Here is a tiny trained network, its code and every weight. The questions are about switching its units off for an input and a class, where a switched-off unit gives its printed mean instead of its output.

import numpy as np


def w(rows, s, z=0):
    codes = np.array(rows[::2]) - 128.0
    scale = np.full(codes.shape[1], s)
    scale[-1] = z or s
    return codes * scale


def f(y):
    return np.maximum(y, 0)


def log_softmax(a):
    a = a - a.max(-1, keepdims=True)
    return a - np.log(np.exp(a).sum(-1, keepdims=True))


def net(x, mask):
    res = np.array(x, float).reshape(1, 3) / 4 @ E
    y = f(res @ A[0][:, :-1].T + A[0][:, -1])
    res = res + np.where(mask, y, B[0][:, -1]) @ B[0][:, :-1]
    return log_softmax(res[-1] @ U[:, :-1].T + U[:, -1])


A, B = {}, {}
E = w([
[150,180,140,44,2,150,119],'x0',
[128,155,184,29,203,25,86],'x1',
[138,42,149,72,167,236,64],'x2',
],0.005)
A[0] = w([
[126,104,147,75,178,217,107,29],'neuron 1',
[122,138,141,71,165,93,120,49],'neuron 2',
[126,108,139,97,155,171,121,254],'neuron 3',
[127,128,150,31,176,59,110,110],'neuron 4',
[127,114,118,204,73,199,135,61],'neuron 5',
[133,159,127,27,36,131,113,57],'neuron 6',
[121,181,132,194,94,26,151,88],'neuron 7',
[128,112,118,196,253,108,118,96],'neuron 8',
],0.016,0.0058)
B[0] = w([
[134,6,50,127,130,125,133,204],'neuron 1',
[129,91,79,198,125,162,144,180],'neuron 2',
[236,205,127,47,124,107,105,250],'neuron 3',
[177,168,97,207,138,170,131,254],'neuron 4',
[217,155,123,206,141,186,133,212],'neuron 5',
[132,79,243,118,94,174,153,220],'neuron 6',
[242,101,92,55,130,148,100,238],'neuron 7',
[127,103,237,109,70,174,150,249],'neuron 8',
],0.022,0.0075)
U = w([
[142,170,98,245,141,155,138,104],'0',
[98,96,206,111,90,141,168,97],'1',
[151,72,65,62,138,113,89,94],'2',
[124,226,130,89,132,94,105,253],'3',
[81,126,115,135,145,100,129,112],'4',
[75,130,112,141,132,94,126,113],'5',
],0.012)

Each question gives the input, the list of numbers given to net, and the class t.
The units are the neurons (one row each of A and B). Each row of codes is followed by its name. A weight is (code - 128) times the scale printed after its matrix; where a second scale follows, it is the last column's (A, B and U).
mask holds one flag per neuron, in row order. A switched-off neuron (its flag False) gives its mean, the last column of its row in B, instead of its output. The means were averaged over made-up inputs and are rounded, as every weight is.
A unit's drop is (log p(t) with every unit on - log p(t) with that unit switched off) / (log p(t) with every unit on - log p(t) with every unit switched off).
The circuit of an input: a set's keep is (log p(t) with only the set's units on - log p(t) with every unit switched off) / (log p(t) with every unit on - log p(t) with every unit switched off). Starting from all 8 units, units are removed one at a time, each time the one whose removal leaves the highest keep (on an exact tie, the one counted first), for as long as the keep stays at least 0.8.
units of the circuit, in order: the units of the circuit, biggest drop first
top k neurons: the k neurons with the biggest drops, biggest first
drop of u: that unit's drop, to one decimal
input [-3,5,-3], class 0: units of the circuit, in order : [neuron 4]
input [-4,2,4], class 1: top 2 neurons : [neuron 8; neuron 7]
input [-5,4,-5], class 1: top 3 neurons : [neuron 8; neuron 3; neuron 1]
input [-4,3,2], class 1: top 3 neurons : [neuron 8; neuron 5; neuron 7]
input [-7,-4,-8], class 2: top 2 neurons : [neuron 7; neuron 6]
input [-3,5,1], class 0: top 4 neurons : [neuron 4; neuron 2; neuron 6; neuron 7]
input [-6,2,-8], class 2: top 2 neurons : [neuron 7; neuron 6]
input [-2,-1,1], class 3: top 2 neurons : [neuron 6; neuron 1]
input [7,1,-8], class 2: top 2 neurons : [neuron 7; neuron 8]
input [5,6,-3], class 0: top 2 neurons : [neuron 4; neuron 8]
input [1,3,1], class 3: top 2 neurons : [neuron 5; neuron 1]
input [-1,5,-6], class 2: top 2 neurons : [neuron 7; neuron 5]
input [-6,-2,-3], class 1: drop of neuron 8 : 0.5
input [3,-3,-1], class 3: drop of neuron 4 : 1.7
input [1,2,-6], class 2: drop of neuron 7 : 1.1
input [6,0,-3], class 1: units of the circuit, in order : [neuron 6]
